Group, then class:
[-29  18  20  24 -25  31  -4  56   3 -12 -10  -9 -29 -18  -1  42  -9 -23
   4 -26 -10  -4   0  -8  85   0  -5 -15  -9]
tova <31>
[-12  -3  40  -5 -11   4 -21  10  -2 -32 -35  14  -4 -11  19  28  19 -18
 -17 -23 -12   9  30  12  17  -5 -15  -8   6]
Vima <32>
[-25   8  30   8  -7  -1  11  16 -18   4  18   9 -11 -26 -10 -11  -8 -22
  16  -3  -9  -6   7 -12 -24  11  -9   7  -8]
tova <31>
[-24  -4  63  13 -58  -4 -33  38  -3 -39 -55 -14  -4  18  10  81   3 -39
  -7 -35  -2 -11  18   1  50   6  11 -12 -13]
tova <31>
[ 17  -5 -40 -14   4 -19  -7 -17   4  12   6   6  -2 -12  17  -4 -12   6
   2   9  18  -2  14  16  14 -38  -3  -2  12]
Vima <18>
[ -7 -18  19  13 -26  28  15  39 -34 -13  -8   7  10   0 -20  33   0 -18
 -16 -15 -30  -6  25   2 -10  -1  -4  -7 -35]
kunem <29>
[-12   5  36 -28  -4  -6 -21 -10 -19   1 -28  16 -13 -28  10 -17   1 -10
   3   1   0   5  16   4   9  -9 -14   4  -7]
Vima <32>
[-11 -14  43 -45  -3  -1 -15   1 -54  12 -39  -3   0  12 -16  14  -4  -7
 -20 -23 -25  11   5  -6 -14  -3   0 -12 -10]
kunem <29>
[ -2 -12 -10  -3  39  -3  -6  -1 -18  23  -5   2   2 -20  -7 -22   4  22
   0  20 -27   7  -6   8 -48   8  -8  -3 -22]
kunem <29>
[ -2 -10  26 -66 -12  -8  -5   6   2 -24   8  19  -2 -12   7 -13  17 -10
  -7 -15  28   7  26  -6   3  -1  -6 -18  13]
Vima <18>
[-16   1  13 -16  31  14  31 -12 -45  42  26  -2  -3 -48   1 -43  -2  17
   9  36 -20  24  -8  -9 -71   6 -49  15  -8]
kunem <29>
[-41  -8  23 -58  28  -6  18 -17 -62  56 -26  21 -28 -23  -3 -28  -6 -20
  -8  16 -30   6 -15  -6 -58 -22 -11  11  13]
kunem <29>
[  1  -3  -1  -3 -12  11 -13  17  -4   0 -14 -12   5  10  12  45  11   5
  -4  -1  17   4   6 -14  20 -28   6   2  -4]
tova <22>
[ 12 -15 -13 -11   2  -6   6 -14 -12  28  -4 -12   1   2 -10  -9 -34   7
  -2  20 -14   2 -13  -3 -21  -8  11   0  -9]
kunem <33>
[ -3  -2  17  31 -26  15 -25  44  18 -30  -4  -6   1   7 -17  16  -6 -13
  -6 -30  -8  -4   9  -1  16  14 -26 -10 -24]
tova <31>
[-13  -6  15  16  -6  12  -6  24 -11   7 -15  -7   1   1 -23  17  15 -12
 -15   0 -22  -8  14   3  -2  15  -4   4 -26]
kunem <29>
[  5 -18  53 -15 -59 -21 -50  44 -10 -67 -60 -11  19  32 -29  83  19 -34
 -35 -14 -19 -19  48  10  66   3  13 -19 -21]
kunem <33>
[-17 -12  24 -21 -14  -8  -5  12 -41   1 -32  -2   3  -6 -19   6   2  -5
 -10   8 -28  -5   5   2 -19   7  -2  -6 -24]
kunem <33>
[-18  12  18  10 -14  -6 -17  -5 -17  -5 -31  -9  -1  11  -8  50 -16 -15
  -7 -11   9  -4   7 -19  16   2   6  -5 -26]
tova <22>
[-12 -23  35 -14 -10   7 -20  30 -23 -23 -35   6  -4  -3 -14  27   4   0
 -22 -10 -18 -21  29  -4   1  -3   7 -10 -17]
kunem <29>
[-23 -12  29   5 -26   6  -6  32  10   0 -16  -2 -28  16  -4  31  -3 -13
   6 -12 -15  -6  -1 -20  26  14   5  -1 -22]
tova <31>
[ -4   1   6 -28 -10   9   2  13 -16 -12   1  -3  14  -5 -10  11  10  -3
   7  16 -34  18 -10   4 -21  -1  -5  -9 -21]
kunem <33>
[-14  -3   7  15  14  10  23 -16 -12 -11  30  17  -2 -28  -1 -35  16   1
   5  -2   9   5   5  -4 -17   5 -11   6 -18]
Vima <18>
[-14  -7   1   4  33  14 -13  13   0   5 -12  -5  -3   6   8   2  -6 -16
 -10   8 -11  -2  -5   4  -7  36   7 -13 -30]
tova <22>
[  2   5  -8  -1  -3   4  -4  12   3  -3 -22   8 -13  17  -6  10  -3   0
 -13   5 -26   5  -2  -3 -16   3   7   2 -21]
kunem <29>
[  7  -2  26 -14 -34 -11 -17   0 -16 -18 -43   5  -1  34 -19  36  16 -31
 -25  13 -29 -18  14   0   8 -10  10 -14 -16]
kunem <33>
[  7 -12   5 -20  17 -11  -5 -21  -6  18 -10  16  -6 -19  14  -9   9   8
   1 -16   9   5  10  -5  -5 -20  -4 -10  13]
Vima <18>
[ -6 -16 -13  33  -7  23   8  15 -18 -24  -3   4   6 -20 -22 -32   3 -10
  -1 -22 -24   2   4  -5 -13  26 -14 -15 -25]
kunem <33>
[ -9  -7  43  -2   5   3 -33  -2  -9   0 -51  15  -6  -6   2  13  -6 -26
   3 -25  -5  -4  22  -2  31   2  -6   4  -3]
Vima <32>
[-17  11  53  -4 -10 -15  -3   9 -15   7 -30  27 -19 -23 -12   1  10 -52
  12 -24  -2   5  25  -4  14   2  -3   3   4]
Vima <32>
[-43  14  20   6  15  15  -3  11  -5  10   0  -6   4 -17  -9   9 -19 -12
   4 -20  17  11 -18 -31  -3  20 -14  10  -3]
tova <31>
[ -4 -41  22  -4 -12  -7  -5   6 -39 -10 -20   6 -20  -3 -16  13   5 -20
 -24  -2 -13 -19  12   5  -6  -5 -17  11 -25]
kunem <33>
[  2  -7  31  23 -14  -4   7   7   0 -48  14  21   3 -74  -8 -27  24  -9
   7 -12  22   5  37  -2  26   5 -15  -7  20]
Vima <18>
[-11  13  26  24 -14   6   3  -9   6 -20   3  13 -12  -5  -9  12   1 -16
   8  -8   6   0   2   0  25   1   0   4  -1]
tova <31>
[ -6   8  41  26 -46   6 -28  37   3 -45 -25 -25   8  61 -24  71  27 -32
  -7 -24   1  -8  21   3  52   0  13 -17 -32]
tova <31>

Group, then class:
[-31   6 -11  16  24   1  -8 -20 -13  22   1  16   5  -1 -26  63  11  12
  17 -24  -2   2  12  -9  -1 -11  40 -41   2]
(18) vimub
[ 18  -9 -13 -97   3   3  -4 -20  -1  -2   3  -6  12  -6  -6  35  -6  -6
  -5 -42   7 -21   0  -3   9   7 -17 -59  -8]
(22) tikis
[-36  36  -8 110  -6   6   5   9  -4  34  13  11 -19  10 -11 -14   5   1
  15  -8  -2  37  -2   2   7 -23  -2 -20 -12]
(18) vimub
[ -38  -23    8   -4  -29   -9    4  -10    9  -18   -5   31   -9   -7
    3  -13  -23  -22  -12  -47  -36   16   10   -2  -18  -42  -73 -117
   -8]
(27) Rora
[-35  22  30  57  33   1  -4 -14  -4  -9  -9  24  -3   1   8  45  -4   0
 -17 -12 -18   6   0   3 -25  -5  24 -52  -6]
(27) zug
[  -6  -21  -24 -114   45   21   -4  -29    0  -25  -10  -17   -5  -15
   -8   69   29   -6  -24  -45   22  -49    7  -27   -4   -4   12  -79
   -8]
(22) tikis
[-13  22  11  20  14  -5  -7 -21 -16  26   2  12  -8  15 -17  12  -3   4
  -1  11   0  35 -21  12  13   3  -4 -19  -9]
(18) vimub
[ -3 -12 -44  22   1  12  -1   2  -6  21  14  -7  -2  -7   7   2  16   3
  16 -44  -9 -10 -13 -26   5  -4 -16 -16  -1]
(18) Tava
[-10 -14 -32  76  -7 -12  -2  13 -19  10   0 -11  -2 -26   7 -52   5   1
 -23 -42   3 -10  -2   6 -15  -5  -1 -18 -24]
(27) zug
[-23  24 -22  52 -14  18   6  -7 -10  37  14   7  -6   7 -15  -1  12  11
  44  -5   7  35   1  -5  -6  -7  26 -20  -5]
(18) vimub
[  7 -29 -36  57 -43 -21 -29   3  15  18 -19 -10  -2 -17  34 -44  24  -6
 -19 -38   7 -40   3 -16 -12 -12  -9  49 -20]
(27) Rora
[ 13 -11  -3 -44  31 -19 -20  -6  -1   4  27  -4  12  -3   6   6  -5  -6
   6 -42  27 -13   3 -11   0  10  13  20   1]
(22) muke
[  0  -4 -15  62 -11 -35 -14  -2  -1   2  -1  25   1   2  20 -39  -3  10
 -17 -31 -15  -9   1   2  -8 -17  -2  -8   7]
(27) Rora
[ -2   0 -53  49   1  13  -6   0  -3  47   6 -39   3  -1  -9 -16   7 -10
   6  -1   9  -7 -11 -18   7 -17  36   0  -2]
(18) vimub
[-32  20  -5  60  34   5 -18 -25 -19  -6  -8  17  -4   9   2  33   3   5
 -24 -27 -29   4 -10   0 -16 -27  13 -67 -17]
(27) Rora
[-27 -23 -56 -29   6   8   1 -15 -11  23  -3 -33 -18  -5 -41  21  -8  -9
 -20  -5 -16 -57   1  -6 -10 -10  29 -21   7]
(18) Tava
[  6  -4   3  30 -40 -16   0  22  -4   4   9   1  -5  -3 -10 -16   1  -2
  22   1 -23  32 -13   4   1 -16 -16 -31 -18]
(18) vimub
[  7  12  22   9  41 -12  11 -20 -13   8  20  23  20   5  -6  26 -18   3
  16 -25  -3  -2  -5  -8  -1   4  16 -33 -16]
(22) tikis
